Below is a small trained network, with its code and all its weights. Each question gives an input and a target symbol and asks what happens when units are switched off, that is, made to give their printed mean instead of their output.

import numpy as np


def w(rows, s, z=0):
    codes = np.array(rows[::2]) - 128.0
    scale = np.full(codes.shape[1], s)
    scale[-1] = z or s
    return codes * scale


def f(y):
    return y / 2 * (1 + np.tanh(0.7978845608 * (y + 0.044715 * y**3)))


def softmax(a):
    e = np.exp(a - a.max(-1, keepdims=True))
    return e / e.sum(-1, keepdims=True)


def log_softmax(a):
    a = a - a.max(-1, keepdims=True)
    return a - np.log(np.exp(a).sum(-1, keepdims=True))


def net(x, mask):
    ids = ['αγεζλμξστφψω'.index(c) for c in x.split()]
    T = len(ids)
    res = E[ids] + P[:T]
    u = 0
    for l in range(3):
        r = res
        for j in range(2):
            rows = slice(2 * j, 2 * j + 2)
            q, k, v = (r @ M[l][rows].T for M in (Q, K, V))
            z = softmax(np.where(np.tri(T) > 0, q @ k.T / 2**0.5, -1e9)) @ v
            o = O[l][rows]
            res = res + np.where(mask[u + j], z, o[:, -1]) @ o[:, :-1]
        u += 2
        y = f(res @ A[l][:, :-1].T + A[l][:, -1])
        res = res + np.where(mask[u : u + 8], y, B[l][:, -1]) @ B[l][:, :-1]
        u += 8
    return log_softmax(res[-1] @ U[:, :-1].T + U[:, -1])


Q, K, V, O, A, B = {}, {}, {}, {}, {}, {}
E = w([
[118,133,110,41,77,195,116,169,252,136,145],'α',
[86,100,203,144,106,97,68,177,138,153,93],'γ',
[127,153,73,164,163,82,121,35,221,200,89],'ε',
[98,26,123,207,114,219,71,95,146,230,108],'ζ',
[213,114,120,105,151,137,151,128,105,64,157],'λ',
[62,72,146,86,152,106,152,227,171,103,106],'μ',
[124,86,105,93,132,91,149,123,149,177,174],'ξ',
[150,186,113,134,119,141,123,105,52,82,184],'σ',
[173,166,157,97,191,154,115,73,120,119,173],'τ',
[180,168,115,170,126,126,117,151,151,157,130],'φ',
[124,140,93,150,93,91,131,134,95,142,134],'ψ',
[176,79,206,133,30,177,119,112,186,168,100],'ω',
],0.017)
P = w([
[78,117,104,88,128,136,247,75,77,97,21],'0',
[135,113,126,156,155,113,193,136,142,86,152],'1',
[150,113,134,150,152,104,159,139,151,86,159],'2',
[164,114,137,153,143,111,140,147,164,80,161],'3',
[155,117,149,146,128,123,99,128,164,106,125],'4',
[161,116,149,148,128,114,84,131,173,107,123],'5',
[170,101,157,147,127,104,67,145,190,113,129],'6',
],0.011)
Q[0] = w([
[119,133,98,141,215,126,174,124,121,90,118],'0.h1',
[185,164,133,134,150,130,161,101,75,84,251],'0.h1',
[98,118,169,107,98,115,83,139,142,179,46],'0.h2',
[132,175,161,107,154,106,128,129,94,99,191],'0.h2',
],0.019)
K[0] = w([
[113,156,128,85,133,131,114,101,98,161,67],'0.h1',
[79,113,91,112,111,130,251,127,55,106,98],'0.h1',
[154,140,171,144,135,116,47,148,179,126,166],'0.h2',
[106,126,128,97,130,113,155,166,95,124,75],'0.h2',
],0.021)
V[0] = w([
[163,109,133,134,253,65,118,68,98,133,103],'0.h1',
[102,88,24,182,56,103,72,64,110,109,129],'0.h1',
[22,105,151,98,92,74,123,107,82,127,159],'0.h2',
[83,81,139,54,173,211,112,85,182,144,183],'0.h2',
],0.0061)
O[0] = w([
[164,101,141,73,162,134,86,179,112,223,76,197],'0.h1',
[99,145,132,85,136,173,106,178,213,13,148,230],'0.h1',
[115,138,150,93,92,194,2,79,85,155,182,32],'0.h2',
[145,175,69,111,74,57,88,70,138,82,61,253],'0.h2',
],0.0077,0.0024)
A[0] = w([
[149,103,244,38,128,140,140,250,52,48,68,24],'0.n1',
[119,255,160,156,172,180,182,76,77,139,115,27],'0.n2',
[180,132,175,132,108,138,23,19,156,103,143,40],'0.n3',
[169,131,133,149,184,122,100,143,228,97,75,127],'0.n4',
[201,162,243,86,123,77,151,96,7,143,227,115],'0.n5',
[27,227,6,31,209,153,150,64,93,196,77,3],'0.n6',
[192,139,159,249,207,223,172,133,112,130,226,111],'0.n7',
[190,154,46,179,101,28,83,78,48,32,222,155],'0.n8',
],0.0051,0.0055)
B[0] = w([
[80,174,153,125,149,144,74,84,122,158,84,135],'0.n1',
[170,106,141,178,116,89,139,153,117,111,173,114],'0.n2',
[163,75,80,129,153,101,252,169,94,72,108,143],'0.n3',
[97,159,134,160,138,117,121,102,75,141,161,253],'0.n4',
[187,84,123,109,151,173,92,143,138,134,113,166],'0.n5',
[105,127,106,113,162,137,119,102,85,133,189,139],'0.n6',
[125,84,115,101,119,95,89,136,109,100,81,153],'0.n7',
[154,128,137,101,186,140,153,104,168,164,115,191],'0.n8',
],0.012,0.0053)
Q[1] = w([
[107,212,41,58,141,135,148,118,171,205,130],'1.h1',
[190,97,88,95,143,113,193,201,35,71,181],'1.h1',
[223,166,52,94,74,137,137,156,94,103,202],'1.h2',
[77,141,207,188,6,103,125,84,166,156,124],'1.h2',
],0.012)
K[1] = w([
[148,176,67,75,174,170,100,106,227,155,149],'1.h1',
[88,153,148,36,144,193,242,163,65,126,114],'1.h1',
[103,119,126,39,118,231,237,101,101,157,229],'1.h2',
[177,78,168,182,113,65,73,167,254,89,186],'1.h2',
],0.012)
V[1] = w([
[121,77,120,131,137,154,85,177,154,53,1],'1.h1',
[154,149,153,90,137,206,38,118,217,176,187],'1.h1',
[185,185,155,171,160,194,103,99,36,30,123],'1.h2',
[121,113,227,171,92,219,107,113,110,95,67],'1.h2',
],0.0057)
O[1] = w([
[124,109,30,101,111,133,167,149,125,134,136,121],'1.h1',
[132,75,128,168,120,74,107,109,143,103,142,137],'1.h1',
[83,155,133,115,108,154,124,159,174,248,166,1],'1.h2',
[156,159,141,126,102,147,128,129,149,148,190,109],'1.h2',
],0.011,0.0022)
A[1] = w([
[62,103,165,104,142,80,95,188,187,154,135,171],'1.n1',
[1,162,90,149,170,123,105,130,112,88,85,76],'1.n2',
[100,164,128,169,117,130,140,123,192,204,135,98],'1.n3',
[172,36,150,139,118,118,145,139,160,142,101,111],'1.n4',
[111,175,64,172,80,100,144,165,108,164,139,72],'1.n5',
[109,133,91,141,64,150,155,160,104,83,206,76],'1.n6',
[108,185,78,156,99,99,136,203,34,110,196,1],'1.n7',
[139,130,137,110,141,143,230,92,90,108,130,85],'1.n8',
],0.0083,0.012)
B[1] = w([
[128,170,102,165,96,152,134,150,101,114,103,253],'1.n1',
[144,145,135,124,144,182,143,117,160,129,184,228],'1.n2',
[161,118,93,124,146,118,128,87,115,39,119,143],'1.n3',
[134,164,116,139,121,144,139,122,107,148,100,204],'1.n4',
[136,142,107,131,115,93,126,97,95,138,160,106],'1.n5',
[159,179,142,120,157,149,98,85,96,169,109,137],'1.n6',
[132,144,136,120,165,97,124,24,109,56,7,119],'1.n7',
[105,119,121,118,102,129,91,117,173,133,109,170],'1.n8',
],0.016,0.0037)
Q[2] = w([
[219,138,96,28,168,84,67,102,97,208,115],'2.h1',
[41,191,148,183,137,43,100,47,121,122,114],'2.h1',
[2,172,85,174,117,133,20,85,182,147,67],'2.h2',
[143,136,97,5,196,127,37,88,132,126,179],'2.h2',
],0.0091)
K[2] = w([
[119,139,133,3,154,136,94,112,93,125,170],'2.h1',
[142,162,118,167,176,87,62,145,177,99,137],'2.h1',
[147,147,67,195,155,75,84,135,146,72,164],'2.h2',
[92,181,104,57,189,167,104,109,135,161,122],'2.h2',
],0.015)
V[2] = w([
[120,131,81,3,112,168,68,130,165,161,63],'2.h1',
[165,19,234,50,150,161,31,17,40,111,179],'2.h1',
[198,151,188,111,39,141,114,126,138,157,79],'2.h2',
[22,80,174,147,182,165,107,91,5,163,223],'2.h2',
],0.0042)
O[2] = w([
[107,105,140,206,114,50,158,152,121,145,92,152],'2.h1',
[149,186,125,222,80,93,121,142,90,58,118,76],'2.h1',
[198,98,175,198,153,170,250,219,148,96,162,128],'2.h2',
[186,87,150,149,1,110,114,182,194,125,61,3],'2.h2',
],0.0081,0.0025)
A[2] = w([
[106,170,89,128,115,184,111,156,115,83,145,1],'2.n1',
[163,93,112,127,188,114,152,55,133,114,97,60],'2.n2',
[88,91,208,123,145,198,98,200,104,220,143,100],'2.n3',
[181,97,142,114,113,185,97,105,137,53,121,54],'2.n4',
[181,80,139,171,71,50,143,186,128,168,147,110],'2.n5',
[173,126,129,117,144,167,188,150,131,172,159,112],'2.n6',
[103,117,109,131,150,153,160,118,143,92,212,110],'2.n7',
[106,65,155,2,97,171,68,149,92,113,81,70],'2.n8',
],0.0097,0.0093)
B[2] = w([
[146,69,121,184,167,101,53,32,118,174,171,127],'2.n1',
[95,174,151,166,87,178,67,145,125,136,164,254],'2.n2',
[108,182,107,108,138,70,59,111,193,143,84,177],'2.n3',
[64,173,63,152,147,65,224,136,104,201,160,150],'2.n4',
[79,99,150,50,133,121,135,53,83,136,201,174],'2.n5',
[2,85,166,176,149,109,118,139,148,90,82,209],'2.n6',
[195,111,145,129,39,94,188,144,147,168,67,211],'2.n7',
[101,35,163,150,110,154,106,83,151,93,206,140],'2.n8',
],0.0099,0.0068)
U = w([
[123,142,146,133,163,158,133,91,140,111,148,5],'α',
[125,46,155,69,143,155,128,150,138,85,182,136],'γ',
[159,118,141,65,166,189,143,212,74,73,91,247],'ε',
[179,141,110,43,122,95,183,139,181,99,129,185],'ζ',
[90,132,103,116,133,127,178,157,84,153,173,52],'λ',
[184,85,178,109,131,108,136,123,105,184,107,131],'μ',
[134,74,125,137,112,81,112,123,118,61,95,35],'ξ',
[174,57,63,167,100,173,127,159,120,205,114,175],'σ',
[134,171,102,159,107,99,163,162,88,159,104,9],'τ',
[122,104,115,104,165,95,152,148,137,171,84,28],'φ',
[103,160,151,110,37,149,102,254,105,149,151,232],'ψ',
[125,105,177,174,115,144,167,162,138,129,119,1],'ω',
],0.0085,0.0037)

Each question gives the input, a string of symbols that net reads in full, and the target symbol t.
The units are the heads (2 rows each of Q, K, V and O) and the neurons (one row each of A and B). Each row of codes is followed by its name. A weight is (code - 128) times the scale printed after its matrix; where a second scale follows, it is the last column's (O, A, B and U).
mask holds one flag per unit, layer by layer, with each layer's heads first. A switched-off unit (its flag False) gives its mean, the last column of its rows in O or B, instead of its output. The means were averaged over made-up inputs and are rounded, as every weight is.
A unit's drop is (log p(t) with every unit on - log p(t) with that unit switched off) / (log p(t) with every unit on - log p(t) with every unit switched off).
The circuit of an input: a set's keep is (log p(t) with only the set's units on - log p(t) with every unit switched off) / (log p(t) with every unit on - log p(t) with every unit switched off). Starting from the 12 units with the biggest drops (on a tie, the unit counted first), units are removed one at a time, each time the one whose removal leaves the highest keep (on an exact tie, the one counted first), for as long as the keep stays at least 0.8.
units of the circuit, in order: the units of the circuit, biggest drop first
unit that matters most: the unit with the biggest drop
k most important neurons: the k neurons with the biggest drops, biggest first
top k neurons in layer l: the k neurons of layer l with the biggest drops, biggest first
heads that matter: for each layer, one digit per head in row order, 1 if its drop is at least 0.15 and else 0, layers parted by /
input ω λ ξ, target ω: units of the circuit, in order	(2.h2 2.n6 2.n7 1.h2)
input μ σ ω ω λ σ, target σ: top neuron in layer 1	(1.n8)
input ψ ε λ, target γ: heads that matter	10 / 00 / 00
input σ φ λ φ τ, target ψ: units of the circuit, in order	(1.h2 0.h2)
input τ ω ε ψ, target τ: heads that matter	11 / 11 / 10
input ε λ ξ, target ε: heads that matter	10 / 01 / 00
input λ ε ε ε α, target ζ: units of the circuit, in order	(0.h2 2.n2)
input ω τ σ τ, target ω: units of the circuit, in order	(2.h2 2.n6 1.h2 2.n7)
input τ ε ξ, target τ: heads that matter	10 / 01 / 10
input ω ξ ε μ α τ σ, target ω: 3 most important neurons	(2.n6 0.n8 2.n7)
input ω ω φ ζ μ, target σ: 2 most important neurons	(2.n1 1.n1)
input σ λ ψ, target σ: 2 most important neurons	(1.n3 1.n1)
input ε λ φ ζ τ, target ξ: units of the circuit, in order	(2.h2 0.n6 1.h2 1.n2)
input α ω λ, target α: units of the circuit, in order	(0.n8 2.n2 0.h1)
input ω ζ ε μ, target α: heads that matter	10 / 00 / 00
input ψ λ τ λ σ, target γ: units of the circuit, in order	(2.n8 0.n7 0.h2 0.n5)
input τ τ ε ε ω μ, target ω: 3 most important neurons	(1.n2 2.n7 2.n6)
input γ φ ξ, target γ: heads that matter	11 / 01 / 01
input γ ζ σ, target λ: 4 most important neurons	(2.n4 0.n5 2.n5 0.n7)
input τ α σ λ τ, target μ: 2 most important neurons	(0.n6 2.n5)
input γ ε τ, target λ: unit that matters most	2.n4
input α ε ψ, target α: 3 most important neurons	(0.n8 2.n2 2.n7)
input τ ε φ φ, target τ: unit that matters most	0.h1
input λ λ ε τ, target φ: 2 most important neurons	(2.n3 2.n6)
input σ ψ ω ζ τ ε σ, target ψ: heads that matter	01 / 01 / 01
input σ σ ψ ε ε σ, target ψ: 2 most important neurons	(0.n7 1.n1)
input τ λ ζ φ τ ε σ, target μ: heads that matter	10 / 00 / 01
input ξ φ ω, target ω: unit that matters most	2.h2
input ζ ε ε λ μ, target α: top 2 neurons in layer 1	(1.n2 1.n1)
input μ τ ω ζ ψ α, target ζ: top 2 neurons in layer 2	(2.n7 2.n6)
